Here is a tiny trained network, its code and every weight. The questions are about switching its units off for an input and a class, where a switched-off unit gives its printed mean instead of its output.

import numpy as np


def w(rows, s, z=0):
    codes = np.array(rows[::2]) - 128.0
    scale = np.full(codes.shape[1], s)
    scale[-1] = z or s
    return codes * scale


def f(y):
    return y / 2 * (1 + np.tanh(0.7978845608 * (y + 0.044715 * y**3)))


def log_softmax(a):
    a = a - a.max(-1, keepdims=True)
    return a - np.log(np.exp(a).sum(-1, keepdims=True))


def net(x, mask):
    res = np.array(x, float).reshape(1, 5) / 4 @ E
    y = f(res @ A[0][:, :-1].T + A[0][:, -1])
    res = res + np.where(mask, y, B[0][:, -1]) @ B[0][:, :-1]
    return log_softmax(res[-1] @ U[:, :-1].T + U[:, -1])


A, B = {}, {}
E = w([
[143,45,24],'x0',
[130,127,129],'x1',
[253,168,110],'x2',
[128,127,128],'x3',
[93,210,21],'x4',
],0.0077)
A[0] = w([
[110,31,42,106],'N0',
[219,160,123,109],'N1',
[225,159,124,123],'N2',
[94,229,215,122],'N3',
[203,157,123,85],'N4',
[97,211,48,63],'N5',
[217,163,126,103],'N6',
[132,103,118,253],'N7',
[99,223,196,99],'N8',
[162,27,203,116],'N9',
[123,233,225,106],'N10',
[168,59,194,83],'N11',
[42,107,140,91],'N12',
[173,41,209,90],'N13',
[226,166,119,101],'N14',
[30,103,143,86],'N15',
[176,50,202,85],'N16',
[206,160,125,93],'N17',
[156,63,75,93],'N18',
[33,103,140,85],'N19',
[224,173,116,106],'N20',
[126,77,75,209],'N21',
[102,217,197,82],'N22',
[33,102,138,87],'N23',
[150,25,58,91],'N24',
[254,149,120,86],'N25',
[42,117,128,73],'N26',
],0.0075,0.0056)
B[0] = w([
[214,134,91,224],'N0',
[48,56,137,175],'N1',
[60,69,152,188],'N2',
[223,96,64,218],'N3',
[50,56,91,147],'N4',
[21,235,21,185],'N5',
[57,46,118,170],'N6',
[158,147,216,252],'N7',
[205,100,57,188],'N8',
[86,254,11,224],'N9',
[229,80,69,219],'N10',
[73,189,43,176],'N11',
[84,30,101,159],'N12',
[87,204,20,206],'N13',
[46,76,107,179],'N14',
[86,57,105,169],'N15',
[68,185,8,193],'N16',
[51,39,98,155],'N17',
[183,103,104,163],'N18',
[95,48,91,166],'N19',
[34,72,126,183],'N20',
[216,161,195,238],'N21',
[224,83,27,175],'N22',
[86,43,103,167],'N23',
[190,124,89,204],'N24',
[75,92,127,192],'N25',
[64,70,81,148],'N26',
],0.0064,0.0045)
U = w([
[72,51,134,91],'0',
[90,241,77,52],'1',
[144,140,149,247],'2',
[139,138,151,236],'3',
[210,104,110,38],'4',
[137,175,252,63],'5',
],0.014,0.011)

Each question gives the input, the list of numbers given to net, and the class t.
The units are the neurons (one row each of A and B). Each row of codes is followed by its name. A weight is (code - 128) times the scale printed after its matrix; where a second scale follows, it is the last column's (A, B and U).
mask holds one flag per neuron, in row order. A switched-off neuron (its flag False) gives its mean, the last column of its row in B, instead of its output. The means were averaged over made-up inputs and are rounded, as every weight is.
A unit's drop is (log p(t) with every unit on - log p(t) with that unit switched off) / (log p(t) with every unit on - log p(t) with every unit switched off).
The circuit of an input: a set's keep is (log p(t) with only the set's units on - log p(t) with every unit switched off) / (log p(t) with every unit on - log p(t) with every unit switched off). Starting from the 12 units with the biggest drops (on a tie, the unit counted first), units are removed one at a time, each time the one whose removal leaves the highest keep (on an exact tie, the one counted first), for as long as the keep stays at least 0.8.
circuit, biggest first: the units of the circuit, biggest drop first
unit that matters most: the unit with the biggest drop
k most important neurons: the k neurons with the biggest drops, biggest first
drop of u: that unit's drop, to one decimal
input [3,-6,-5,6,-8], class 1: circuit, biggest first	(N9, N13)
input [-7,4,-6,-4,-4], class 4: circuit, biggest first	(N3, N10, N22)
input [7,-5,-2,-1,-7], class 1: 4 most important neurons	(N9, N13, N16, N11)
input [-7,-5,4,6,-1], class 4: unit that matters most	N10
input [7,0,-6,2,4], class 4: circuit, biggest first	(N0, N21)
input [7,2,-6,8,6], class 3: circuit, biggest first	(N21, N9, N0)
input [8,-5,-2,6,-6], class 4: circuit, biggest first	(N0, N24)
input [-8,-7,4,1,-5], class 4: circuit, biggest first	(N10, N3)
input [8,-1,-4,-4,-4], class 4: circuit, biggest first	(N0, N24)
input [-4,3,7,5,-8], class 1: 3 most important neurons	(N9, N13, N16)
input [-7,1,0,5,-3], class 4: 4 most important neurons	(N10, N3, N22, N8)
input [8,1,-4,2,-2], class 4: 2 most important neurons	(N0, N24)
input [-4,3,-1,1,1], class 4: drop of N10	0.2
input [-8,4,1,2,-4], class 4: drop of N22	0.1
input [-3,4,4,1,-3], class 0: unit that matters most	N21
input [-6,-1,4,-5,-8], class 1: drop of N9	0.2
